 32.7  39.0  19.9 -62.2  36.3 -15.4  13.4   0.7 -12.6   7.1 -34.3
-40.7  13.1   7.8   4.2  45.0 -55.1 -13.3  33.4 -26.5  51.1  14.9
=>
 32.7 -40.7
 39.0  13.1
 19.9   7.8
-62.2   4.2
 36.3  45.0
-15.4 -55.1
 13.4 -13.3
  0.7  33.4
-12.6 -26.5
  7.1  51.1
-34.3  14.9

 62.8 -47.3  55.1 -50.6  53.4  57.0 -65.6  55.1  31.2
 58.1 -45.2  46.2 -27.1  50.2  49.6 -48.7  46.9  22.4
=>
 62.8  58.1
-47.3 -45.2
 55.1  46.2
-50.6 -27.1
 53.4  50.2
 57.0  49.6
-65.6 -48.7
 55.1  46.9
 31.2  22.4

 17.8 -60.1  19.1  15.9 -32.3   8.1 -25.9  -2.4 -43.7  52.4  -8.2  11.9   9.1  -3.7   3.5   0.0
 -0.6 -15.2  -0.4 -16.7   4.7  27.2 -42.6  19.3 -64.1  52.4 -22.7  43.3 -11.5  28.3   3.5  15.5
-37.3  29.6 -19.9  -0.4  41.6 -11.1 -25.9  -2.4 -23.2  52.4 -22.7  11.9   2.3 -19.7  16.1 -31.0
=>
 17.8  -0.6 -37.3
-60.1 -15.2  29.6
 19.1  -0.4 -19.9
 15.9 -16.7  -0.4
-32.3   4.7  41.6
  8.1  27.2 -11.1
-25.9 -42.6 -25.9
 -2.4  19.3  -2.4
-43.7 -64.1 -23.2
 52.4  52.4  52.4
 -8.2 -22.7 -22.7
 11.9  43.3  11.9
  9.1 -11.5   2.3
 -3.7  28.3 -19.7
  3.5   3.5  16.1
  0.0  15.5 -31.0

  6.1 -20.3 -10.4
 59.9  11.4  -2.0
 -2.7   2.8   6.3
 21.9 -10.3   1.4
 11.7  -1.3 -15.3
-10.4 -29.2  -4.5
 -1.6 -15.3   0.0
-13.1  30.5 -26.1
=>
  6.1  59.9  -2.7  21.9  11.7 -10.4  -1.6 -13.1
-20.3  11.4   2.8 -10.3  -1.3 -29.2 -15.3  30.5
-10.4  -2.0   6.3   1.4 -15.3  -4.5   0.0 -26.1

 22.0 -31.1  36.8 -50.4  -9.1   0.6   6.2 -18.8  -6.8 -24.8
  9.0 -13.6 -26.6  13.9 -52.4  14.4 -29.6  29.8  53.3  -7.3
 31.6 -62.6  19.9 -35.2 -13.5  18.8   3.8  12.3  -5.1 -23.5
-23.7  -5.5   4.2  22.7  -3.4 -23.6  33.6 -21.1  30.1  -6.0
-21.9  -9.8   2.1  25.5   1.7 -23.9  38.6 -12.6  27.9 -11.3
  1.0  23.9   9.2  15.7  -6.3   6.0   4.1   6.7 -20.9  33.7
  8.4 -22.7  -7.5  -4.6  -7.4  18.6 -14.6  36.2   2.5  -1.5
-34.2  -9.8   0.4 -18.2  -2.5  43.4 -24.5   4.4  33.1   4.6
=>
 22.0   9.0  31.6 -23.7 -21.9   1.0   8.4 -34.2
-31.1 -13.6 -62.6  -5.5  -9.8  23.9 -22.7  -9.8
 36.8 -26.6  19.9   4.2   2.1   9.2  -7.5   0.4
-50.4  13.9 -35.2  22.7  25.5  15.7  -4.6 -18.2
 -9.1 -52.4 -13.5  -3.4   1.7  -6.3  -7.4  -2.5
  0.6  14.4  18.8 -23.6 -23.9   6.0  18.6  43.4
  6.2 -29.6   3.8  33.6  38.6   4.1 -14.6 -24.5
-18.8  29.8  12.3 -21.1 -12.6   6.7  36.2   4.4
 -6.8  53.3  -5.1  30.1  27.9 -20.9   2.5  33.1
-24.8  -7.3 -23.5  -6.0 -11.3  33.7  -1.5   4.6

-21.4  -6.4   6.6 -13.5  11.1
-25.9  11.3  -1.7  -5.8  19.0
 56.2  17.3 -49.3 -29.6  41.3
  4.0  21.9  -8.6 -11.7   7.9
-42.0 -29.0  15.0 -28.2  28.6
 20.6  -0.3 -24.5 -29.1  36.4
-37.6  -4.7  -9.7 -13.2 -17.3
 21.5  -7.3   0.9  10.3  -2.2
-29.7  22.5  -7.6  -2.0  21.7
  6.4  -1.6  14.1  -5.4   5.8
=>
-21.4 -25.9  56.2   4.0 -42.0  20.6 -37.6  21.5 -29.7   6.4
 -6.4  11.3  17.3  21.9 -29.0  -0.3  -4.7  -7.3  22.5  -1.6
  6.6  -1.7 -49.3  -8.6  15.0 -24.5  -9.7   0.9  -7.6  14.1
-13.5  -5.8 -29.6 -11.7 -28.2 -29.1 -13.2  10.3  -2.0  -5.4
 11.1  19.0  41.3   7.9  28.6  36.4 -17.3  -2.2  21.7   5.8

  3.4  15.7   4.9  -5.7 -12.4
  7.1  -9.5  14.6  -5.7 -16.3
 13.2 -11.3 -42.8  38.0  27.5
 -6.8  17.3   8.3  -3.6   4.6
 -4.2 -56.0 -32.4  29.0  43.4
=>
  3.4   7.1  13.2  -6.8  -4.2
 15.7  -9.5 -11.3  17.3 -56.0
  4.9  14.6 -42.8   8.3 -32.4
 -5.7  -5.7  38.0  -3.6  29.0
-12.4 -16.3  27.5   4.6  43.4
---
 -6.7  18.7  69.1
 10.3 -11.9  61.8
-10.9  16.6 -43.8
 14.3 -45.1 -35.9
=>
 10.3 -11.9  61.8
-10.9  16.6 -43.8

 43.2 -41.0 -54.6 -16.1
 -6.8   1.0   4.7   6.4
 18.0 -10.8 -14.8 -17.8
 18.5 -15.3 -22.9  -1.8
 38.5 -24.9 -33.8 -10.0
=>
 -6.8   1.0   4.7
 18.0 -10.8 -14.8

 29.1  11.8  26.6 -26.8
 36.8  46.5  33.3 -33.3
 66.0  35.3  53.3 -27.6
=>
36.8 46.5 33.3
66.0 35.3 53.3

-17.9   9.6  12.3  -5.3
-64.7  34.8  44.4 -19.3
-12.9   6.9   8.9  -3.9
=>
-64.7  34.8  44.4
-12.9   6.9   8.9

 16.8   9.4 -10.8
-11.9 -50.5  35.7
-21.5 -23.1  12.8
 15.9  22.3 -16.6
 -0.3  31.9 -23.7
=>
-11.9 -50.5  35.7
-21.5 -23.1  12.8

-20.5 -55.4 -28.8
-61.4  -4.6 -33.7
 64.8  56.7  54.5
 -7.4  25.4  11.0
=>
-61.4  -4.6 -33.7
 64.8  56.7  54.5
---
  5.3 -35.4  -6.7  20.7  31.9
 17.6 -56.2 -14.1   4.3  26.1
-20.4  41.8  39.7 -28.5 -16.1
 12.0  -8.7   1.2   4.9   5.4
=>
  5.3 -35.4
 17.6 -56.2

-33.7  21.5 -57.1 -28.9
-15.3  24.5 -41.3  -2.9
 14.5 -25.9  42.2  11.8
 26.5 -21.1  41.3  14.1
-25.2  26.6 -43.7 -10.3
=>
-33.7  21.5
-15.3  24.5

-57.2  -1.4  41.8  12.1
-45.1  -1.4  31.5   7.5
  0.7  48.8 -18.4 -30.8
 56.6  11.4   4.7  54.2
=>
-57.2  -1.4
-45.1  -1.4

-46.9  69.1  40.1
-48.8  26.6  20.4
=>
-46.9  69.1
-48.8  26.6

-19.3 -67.8  20.4
-24.7 -54.0  11.1
-24.1 -58.5  23.7
-26.2 -48.3   4.0
=>
-19.3 -67.8
-24.7 -54.0

 -2.8   0.4 -20.8  16.4   8.7
-24.2 -38.9   0.7  -5.5 -68.2
=>
 -2.8   0.4
-24.2 -38.9

-40.0  54.2  17.9  16.6
-20.2  55.0  13.9  31.4
=>
-40.0  54.2
-20.2  55.0
